Moves between points:
vu: zs->bf, tr->bz, sz->br, tb->zc, tn->br, pf->tr, mn->pn, tc->zn, gm->qn, ch->pf, pp->tc, jz->rl, ql->jz, gl->zs, dj->dq, mg->mn, gs->mh, nj->lj, cc->cp, dd->gl, ms->tc, rn->pf, rl->sd, fr->tn, lj->cp, sb->hq, ll->dj, ht->pm, zn->jn, sd->sb, mt->bc, bf->zc, lc->mn, mj->dq, qn->hq, dq->bc, dp->pm, pn->qr, cp->hb, cr->tb, ls->gs, sj->jc, hb->mj, lm->sj, nz->fq, jn->fq, bz->dq, fq->pp, zc->lm, bt->cr, br->ht, hq->pf, mh->cc, qr->hd, bc->dd, jc->mn, hd->zn, hm->hj, td->tr, pm->nj, hj->gm
fu: zs->tn, tr->ht, sz->sd, tb->mg, tn->tn, pf->jn, mn->mn, tc->nz, gm->tc, ch->bz, pp->nz, jz->qn, ql->gm, gl->fr, dj->tn, mg->cc, gs->lc, nj->dd, cc->mt, dd->dj, ms->hd, rn->rl, rl->jn, fr->bz, lj->cc, sb->ql, ll->pf, ht->hq, zn->fq, sd->td, mt->lm, bf->bc, lc->tb, mj->mh, qn->zn, dq->zs, dp->ch, pn->mh, cp->ls, cr->nj, ls->lc, sj->nj, hb->lm, lm->lm, nz->jc, jn->hm, bz->pm, fq->pn, zc->dq, bt->bf, br->sb, hq->dp, mh->mn, qr->mj, bc->bc, jc->mh, hd->mg, hm->gm, td->hj, pm->rn, hj->ms

In the rows, 50 means zero.

The rows follow the links: the fewer symbols apart two points are, the more alike their rows tend to be.

Rows with their points:
[46,46,50,61,38,54,41,70,50,32,75,88,22,37,22,72,67,38,28,72,41,49,60,60,55,58,50,63,47,75,35,41,66,78,44,42,66,57,32,28,46,58,61,28,33,51,54,64,73,49,33,54,25] -> zc
[38,32,52,59,39,56,13,56,59,40,58,85,31,33,54,78,48,15,65,77,34,57,53,58,67,61,49,44,48,62,60,31,68,62,37,27,25,46,33,39,51,39,39,43,50,48,73,72,74,52,51,32,42] -> tb
[43,42,74,47,52,41,60,87,23,38,58,47,66,49,62,49,45,47,27,14,73,45,54,50,31,36,69,48,43,59,69,41,73,50,42,44,80,44,60,44,54,52,73,38,76,55,60,26,59,21,41,67,61] -> tn
[59,58,68,38,54,66,72,53,48,40,37,45,65,59,67,40,34,85,61,20,66,53,48,65,34,54,53,86,74,50,55,47,13,33,31,63,65,31,54,66,55,48,59,57,24,67,48,39,43,53,52,73,33] -> bz
[57,58,50,41,58,68,69,25,58,46,34,37,59,61,69,38,41,85,79,37,60,55,42,62,51,55,47,81,74,44,49,55,10,27,38,66,52,34,50,72,59,43,43,73,20,59,48,50,33,69,59,62,39] -> dp
[58,59,40,42,64,69,76,17,59,47,38,31,58,64,68,33,48,83,72,45,61,52,39,61,50,50,43,76,69,41,46,59,17,25,41,69,49,39,52,72,61,46,45,77,26,58,47,47,33,70,65,62,44] -> rn
[44,33,23,57,69,56,78,13,38,43,64,23,53,61,81,39,64,47,59,51,71,44,39,49,61,26,49,47,35,39,56,60,73,32,49,53,55,55,66,64,76,50,45,79,75,41,67,39,47,52,70,51,80] -> sd
[48,48,43,61,36,58,35,51,59,35,73,86,20,36,26,74,68,37,44,82,36,55,59,61,61,64,42,67,50,67,31,40,59,74,46,43,54,56,32,34,49,56,51,34,26,50,57,72,72,61,41,45,23] -> mt
[55,59,15,53,60,46,81,16,49,60,56,15,50,64,42,29,71,62,37,58,52,44,44,36,52,35,37,37,31,33,27,75,54,43,77,69,59,71,67,61,49,64,45,62,61,36,32,41,30,60,60,48,67] -> qn
[38,32,60,49,52,51,18,46,58,56,38,57,56,43,81,66,31,21,89,54,41,61,47,53,65,54,51,33,51,48,79,35,53,38,33,28,10,40,45,54,59,31,34,62,67,52,76,61,58,50,65,31,61] -> gs
[55,58,20,57,52,36,73,32,46,60,60,23,46,57,27,33,74,49,23,65,49,38,48,30,50,35,41,29,28,38,25,72,69,56,82,61,60,75,64,46,43,64,49,49,69,34,27,43,42,50,50,46,70] -> hj
[44,40,70,46,45,41,7,62,59,66,25,57,60,42,66,64,19,25,78,48,34,58,50,44,59,56,57,26,58,46,81,39,44,45,43,31,8,39,43,48,45,30,34,51,67,52,61,57,52,42,53,28,60] -> mn
[44,41,62,53,42,40,3,59,65,62,36,68,46,36,53,71,33,16,74,67,27,59,52,45,66,61,52,27,51,51,67,36,53,57,46,27,8,45,40,43,43,37,33,47,60,46,64,70,60,49,50,25,53] -> mg
[46,49,59,56,38,48,52,80,37,33,75,75,32,38,22,64,68,43,16,55,51,42,63,54,44,53,55,59,42,72,36,42,74,77,48,42,79,56,41,28,46,61,70,25,41,52,51,55,71,38,28,63,34] -> bf
[53,54,48,54,40,74,42,43,62,33,60,82,26,44,40,65,60,58,59,68,40,58,54,71,58,69,46,84,67,65,35,41,29,58,32,51,53,44,28,48,53,51,50,47,7,59,57,71,65,70,48,55,13] -> nj
[52,55,70,44,34,33,5,70,65,72,22,61,58,40,43,64,22,32,68,53,25,61,56,40,49,70,51,27,59,46,60,38,34,58,54,36,13,45,43,47,27,40,34,34,50,50,43,61,50,47,46,30,44] -> jc

Each walk starts at a row. The symbols on each line, taken left to right, move it on to the next point.
Each answer is a row, close to the row of the point it stands for.
---
[58,53,45,43,66,69,79,21,50,43,39,31,65,64,76,30,44,84,71,33,68,50,40,61,46,45,47,76,68,39,54,58,22,20,39,69,57,38,54,72,64,47,49,76,36,59,50,41,33,64,68,64,49]
fu fu fu fu
[60,59,56,38,59,64,69,33,57,46,32,41,62,59,66,37,36,86,74,31,57,54,43,62,42,57,47,79,75,41,51,55,9,31,37,67,52,34,51,70,55,45,48,69,20,64,44,49,35,66,57,63,37]
fu fu fu vu fu
[63,75,34,43,49,37,70,36,55,74,36,17,59,63,26,25,55,72,35,52,48,43,47,30,38,48,38,41,47,32,27,75,31,48,79,73,55,63,63,57,33,62,47,47,46,43,13,39,25,54,48,52,55]
---
[48,49,49,62,38,54,47,69,46,32,78,80,24,38,22,68,72,41,24,67,45,49,59,60,53,54,53,63,44,73,30,40,71,79,48,44,75,57,37,29,47,61,66,29,34,51,53,61,73,45,31,57,27]
fu fu vu vu vu
[43,48,71,48,42,43,56,95,29,36,66,62,52,44,40,57,52,44,11,28,65,43,61,52,29,45,67,53,47,65,53,40,71,68,44,41,81,48,54,35,48,58,76,26,61,54,48,36,66,24,29,67,46]
vu fu fu vu fu
[49,49,78,42,46,45,60,95,28,37,58,58,59,47,45,51,46,57,20,15,64,45,56,55,27,44,67,60,55,64,60,40,59,61,40,44,83,41,53,39,47,53,79,33,55,58,47,33,59,25,32,72,43]
---
[45,48,81,43,52,43,62,93,26,40,53,49,68,48,58,48,40,58,26,10,72,46,55,55,28,40,68,57,54,61,69,40,55,51,40,47,81,37,56,45,52,51,73,37,61,62,53,26,57,24,39,73,50]
vu vu vu vu
[62,56,49,42,59,71,68,28,60,42,35,42,56,59,67,41,43,86,74,42,59,54,41,66,48,55,44,84,77,45,52,52,12,28,31,64,51,34,48,69,60,44,47,73,18,61,47,53,37,69,59,62,36]
vu vu vu fu
[39,29,56,54,50,54,16,40,58,49,44,62,53,42,79,65,34,23,91,59,42,60,45,55,68,54,52,40,51,50,75,37,55,39,36,29,12,37,41,56,60,33,31,64,65,51,80,63,59,55,66,28,56]
---
[52,53,47,57,36,58,27,49,69,47,56,83,24,41,27,69,56,44,60,79,24,56,55,63,63,73,41,64,61,65,32,43,34,70,50,49,36,51,26,38,42,51,42,38,12,53,53,76,60,66,42,36,16]
vu fu fu fu vu
[50,52,73,42,39,29,10,73,60,76,21,53,67,45,53,58,19,34,65,42,27,57,51,37,47,63,55,20,55,46,73,43,39,52,55,34,11,41,48,46,30,37,38,37,63,49,43,50,43,38,46,31,55]
fu fu vu vu vu
[55,63,56,46,35,21,28,69,57,84,30,44,57,45,20,48,41,36,33,57,28,47,54,25,40,56,50,14,41,41,43,54,48,65,76,45,33,66,54,39,23,55,45,27,64,44,22,51,41,39,38,36,56]
---
[48,47,14,59,65,56,83,6,44,47,63,19,48,61,56,34,74,53,46,66,62,41,40,42,59,31,38,43,30,36,36,71,69,40,66,64,58,68,65,58,63,58,46,72,66,36,48,43,41,60,65,46,72]
fu vu vu
[61,60,51,39,56,66,75,27,57,47,32,32,64,64,65,31,42,88,72,34,60,53,41,59,41,55,44,76,70,40,47,59,12,27,41,71,54,35,54,73,55,47,47,68,26,59,43,44,31,67,60,66,41]
fu fu vu fu
[56,67,39,50,42,24,51,60,49,73,47,33,51,50,15,39,59,47,17,58,38,42,54,25,39,50,45,21,34,38,29,64,58,66,84,56,54,70,62,38,26,63,50,29,67,36,18,43,38,40,36,43,60]
---
[60,70,47,47,38,25,47,65,54,77,39,36,58,52,13,39,51,54,21,50,36,46,55,24,34,54,47,24,41,43,28,65,48,68,82,59,55,67,60,41,22,63,52,25,58,42,16,42,32,42,37,46,54]
fu fu fu vu
[45,35,46,60,46,57,13,40,67,47,48,78,30,38,56,73,46,25,78,80,31,59,51,63,73,63,46,50,55,57,59,36,49,53,34,33,16,48,31,49,56,33,35,56,40,48,69,76,66,64,55,29,40]
fu fu fu fu fu
[49,51,38,61,40,64,38,43,65,38,67,84,14,39,24,73,70,41,45,84,33,52,56,64,63,66,41,68,51,66,27,44,52,71,44,47,50,60,30,39,49,54,47,39,20,49,54,75,68,66,41,44,23]
---
[60,60,73,37,53,57,75,68,40,42,37,44,69,57,59,36,34,88,46,13,71,50,51,58,24,51,57,81,73,50,59,47,20,39,35,61,75,34,55,63,50,50,66,50,31,67,39,32,43,44,46,80,40]
fu fu vu
[63,74,58,40,38,24,40,75,56,83,23,36,62,50,19,38,38,55,29,44,32,47,54,28,31,59,46,23,52,38,41,57,36,60,74,57,42,60,59,46,20,58,47,25,53,45,12,45,36,40,35,47,53]
fu fu vu vu vu
[44,41,42,63,41,63,22,37,67,41,61,85,23,37,42,73,56,30,71,84,30,56,54,62,72,68,43,59,53,64,42,39,51,64,41,40,29,49,28,41,56,44,34,51,31,50,68,80,67,68,51,32,30]
---
[58,55,37,45,69,67,81,11,54,43,41,26,59,65,75,30,51,79,73,44,66,50,38,58,52,44,43,71,60,38,52,61,28,22,43,69,52,42,57,74,67,46,44,81,35,53,52,45,32,67,67,60,56]
vu fu fu
[54,63,23,55,54,38,71,34,48,66,56,22,46,60,23,34,74,52,22,65,48,39,48,31,50,38,42,30,28,40,22,73,62,56,82,64,62,75,62,48,41,66,48,48,62,36,25,42,36,50,48,45,63]
vu fu vu fu
[60,73,60,41,35,26,36,76,58,80,29,46,58,51,17,42,40,51,29,45,31,47,53,30,32,61,52,25,49,43,38,57,35,64,77,55,47,61,55,42,19,58,48,22,51,44,16,46,37,42,33,44,49]
---
[46,44,48,62,40,61,37,58,56,32,73,88,18,36,28,74,68,38,43,78,37,51,57,65,61,63,46,68,50,72,36,36,61,71,40,39,57,53,31,32,49,54,54,36,27,49,62,72,75,59,38,49,22]
fu vu fu fu vu
[48,51,58,56,41,52,52,82,44,37,73,79,30,42,17,65,67,46,15,54,51,45,62,61,46,53,57,63,48,72,34,43,67,77,48,47,82,57,40,27,44,59,70,25,36,53,46,56,70,40,27,64,27]
vu vu fu vu vu
[42,29,45,51,70,57,74,36,32,36,61,29,65,61,89,39,54,50,55,32,76,47,42,54,53,25,60,50,42,46,68,53,73,29,42,48,64,45,63,59,76,47,55,74,81,47,72,29,49,42,67,60,75]
